Here is a tiny trained network, its code and every weight. The questions are about switching its units off for an input and a target symbol, where a switched-off unit gives its printed mean instead of its output.

import numpy as np


def w(rows, s, z=0):
    codes = np.array(rows[::2]) - 128.0
    scale = np.full(codes.shape[1], s)
    scale[-1] = z or s
    return codes * scale


def softmax(a):
    e = np.exp(a - a.max(-1, keepdims=True))
    return e / e.sum(-1, keepdims=True)


def log_softmax(a):
    a = a - a.max(-1, keepdims=True)
    return a - np.log(np.exp(a).sum(-1, keepdims=True))


def net(x, mask):
    ids = ['ΓΔΛΞΠΣΦΨΩαβεζημτ'.index(c) for c in x.split()]
    T = len(ids)
    res = E[ids] + P[:T]
    u = 0
    for l in range(2):
        r = res
        for j in range(3):
            rows = slice(3 * j, 3 * j + 3)
            q, k, v = (r @ M[l][rows].T for M in (Q, K, V))
            z = softmax(np.where(np.tri(T) > 0, q @ k.T / 3**0.5, -1e9)) @ v
            o = O[l][rows]
            res = res + np.where(mask[u + j], z, o[:, -1]) @ o[:, :-1]
        u += 3
    return log_softmax(res[-1] @ U[:, :-1].T + U[:, -1])


Q, K, V, O = {}, {}, {}, {}
E = w([
[225,253,155],'Γ',
[247,94,66],'Δ',
[74,144,96],'Λ',
[63,121,34],'Ξ',
[116,136,143],'Π',
[121,93,89],'Σ',
[91,102,67],'Φ',
[222,219,193],'Ψ',
[81,127,95],'Ω',
[176,49,53],'α',
[42,31,240],'β',
[41,135,10],'ε',
[186,227,216],'ζ',
[151,32,117],'η',
[44,206,60],'μ',
[58,111,128],'τ',
],0.016)
P = w([
[255,228,155],'0',
[144,160,115],'1',
[142,145,137],'2',
[143,135,139],'3',
[130,121,138],'4',
[117,126,136],'5',
[124,122,142],'6',
[113,119,136],'7',
[114,121,129],'8',
[126,129,121],'9',
],0.0062)
Q[0] = w([
[72,106,130],'L0H1',
[145,153,114],'L0H1',
[159,87,141],'L0H1',
[106,148,147],'L0H2',
[111,128,180],'L0H2',
[52,140,71],'L0H2',
[118,124,39],'L0H3',
[168,247,220],'L0H3',
[202,179,181],'L0H3',
],0.015)
K[0] = w([
[146,141,97],'L0H1',
[108,113,134],'L0H1',
[153,136,174],'L0H1',
[122,184,138],'L0H2',
[126,147,110],'L0H2',
[92,132,198],'L0H2',
[92,109,96],'L0H3',
[210,252,134],'L0H3',
[185,180,118],'L0H3',
],0.018)
V[0] = w([
[90,56,118],'L0H1',
[213,209,3],'L0H1',
[175,78,111],'L0H1',
[212,132,39],'L0H2',
[96,57,118],'L0H2',
[169,240,60],'L0H2',
[181,237,55],'L0H3',
[227,215,73],'L0H3',
[165,74,59],'L0H3',
],0.0065)
O[0] = w([
[114,120,167,59],'L0H1',
[220,124,2,253],'L0H1',
[174,106,143,111],'L0H1',
[201,191,98,237],'L0H2',
[131,132,173,55],'L0H2',
[111,180,31,254],'L0H2',
[101,64,84,203],'L0H3',
[137,26,49,207],'L0H3',
[140,90,220,90],'L0H3',
],0.0057,0.0041)
Q[1] = w([
[5,72,153],'L1H1',
[19,198,176],'L1H1',
[102,209,254],'L1H1',
[63,107,94],'L1H2',
[72,79,227],'L1H2',
[17,194,210],'L1H2',
[107,157,63],'L1H3',
[102,49,53],'L1H3',
[120,225,132],'L1H3',
],0.0075)
K[1] = w([
[166,126,58],'L1H1',
[220,109,46],'L1H1',
[167,231,130],'L1H1',
[57,32,118],'L1H2',
[171,1,244],'L1H2',
[66,109,217],'L1H2',
[67,124,94],'L1H3',
[36,177,143],'L1H3',
[110,41,38],'L1H3',
],0.008)
V[1] = w([
[166,128,90],'L1H1',
[77,20,183],'L1H1',
[162,28,131],'L1H1',
[141,232,241],'L1H2',
[176,106,148],'L1H2',
[108,254,148],'L1H2',
[106,42,104],'L1H3',
[89,92,80],'L1H3',
[17,144,176],'L1H3',
],0.0071)
O[1] = w([
[150,163,150,192],'L1H1',
[124,71,35,7],'L1H1',
[173,140,105,111],'L1H1',
[168,85,1,31],'L1H2',
[83,103,82,124],'L1H2',
[151,124,101,154],'L1H2',
[151,80,40,127],'L1H3',
[116,103,96,174],'L1H3',
[133,190,94,1],'L1H3',
],0.0064,0.0096)
U = w([
[95,147,184,75],'Γ',
[143,32,171,157],'Δ',
[116,155,90,136],'Λ',
[123,132,110,157],'Ξ',
[159,163,107,113],'Π',
[183,158,104,102],'Σ',
[226,113,102,116],'Φ',
[122,171,118,101],'Ψ',
[138,126,118,103],'Ω',
[167,67,115,147],'α',
[106,56,44,254],'β',
[135,117,119,152],'ε',
[120,251,75,60],'ζ',
[98,169,73,167],'η',
[125,160,120,126],'μ',
[209,223,57,107],'τ',
],0.011,0.0087)

Each question gives the input, a string of symbols that net reads in full, and the target symbol t.
The units are the heads (3 rows each of Q, K, V and O). Each row of codes is followed by its name. A weight is (code - 128) times the scale printed after its matrix; where a second scale follows, it is the last column's (O and U).
mask holds one flag per head, layer by layer. A switched-off head (its flag False) gives its mean, the last column of its rows in O, instead of its output. The means were averaged over made-up inputs and are rounded, as every weight is.
A unit's drop is (log p(t) with every unit on - log p(t) with that unit switched off) / (log p(t) with every unit on - log p(t) with every unit switched off).
The circuit of an input: a set's keep is (log p(t) with only the set's units on - log p(t) with every unit switched off) / (log p(t) with every unit on - log p(t) with every unit switched off). Starting from all 6 units, units are removed one at a time, each time the one whose removal leaves the highest keep (on an exact tie, the one counted first), for as long as the keep stays at least 0.8.
circuit, biggest first: the units of the circuit, biggest drop first
unit that matters most: the unit with the biggest drop
heads that matter: for each layer, one digit per head in row order, 1 if its drop is at least 0.15 and else 0, layers parted by /
input Γ Π Π Ξ Γ μ η η Λ τ, target Γ: circuit, biggest first -> L0H3, L1H1, L0H2, L0H1
input β μ Σ μ Δ, target β: circuit, biggest first -> L1H1, L0H2
input β Ξ Δ Ω, target β: unit that matters most -> L1H2
input Δ Σ β Δ, target Δ: circuit, biggest first -> L0H1, L1H3
input Γ β ε Γ Γ Δ Γ Ξ, target Γ: circuit, biggest first -> L0H2, L0H3
input Δ η Φ Π β Σ Γ α, target Δ: heads that matter -> 111 / 001
input β ζ Γ Ξ Δ Γ Π Γ Ψ, target β: circuit, biggest first -> L0H3, L1H1, L0H2
input β Φ Γ ζ Γ Δ τ μ, target β: circuit, biggest first -> L1H2, L0H2, L0H1
input Γ Γ Δ Γ μ ε Φ Γ β Γ, target Γ: heads that matter -> 100 / 010
input Γ Γ Ψ Γ β α Φ, target Γ: circuit, biggest first -> L0H3, L0H2
input Γ Γ η Γ α, target Δ: heads that matter -> 011 / 011
input Δ Δ β Ψ, target Δ: heads that matter -> 101 / 001
input Γ Λ μ β Γ Γ Γ Π Γ Λ, target Γ: circuit, biggest first -> L0H2, L0H3
input β Ψ Π, target β: heads that matter -> 010 / 110
input β Γ Λ Γ β Π, target β: circuit, biggest first -> L0H3
input Γ Γ Γ Δ Γ β Δ, target Γ: circuit, biggest first -> L0H3, L0H1, L0H2, L1H2
input Γ Ψ β Ψ ε Λ η, target Γ: heads that matter -> 111 / 010
input β α Π Ξ Γ τ, target β: heads that matter -> 110 / 110
input Γ Δ β Γ, target Γ: heads that matter -> 111 / 010
input Γ Ω Φ β η ε ζ Γ ζ ε, target Γ: heads that matter -> 111 / 100
input β Λ α Ω Ξ ζ Γ Δ, target β: circuit, biggest first -> L1H1, L0H1
input Γ β Π Ω, target Γ: heads that matter -> 110 / 101
input β μ μ Γ Δ Γ Λ Δ Γ, target β: heads that matter -> 111 / 100
input Γ Σ Γ Γ Ω β, target Γ: heads that matter -> 111 / 101
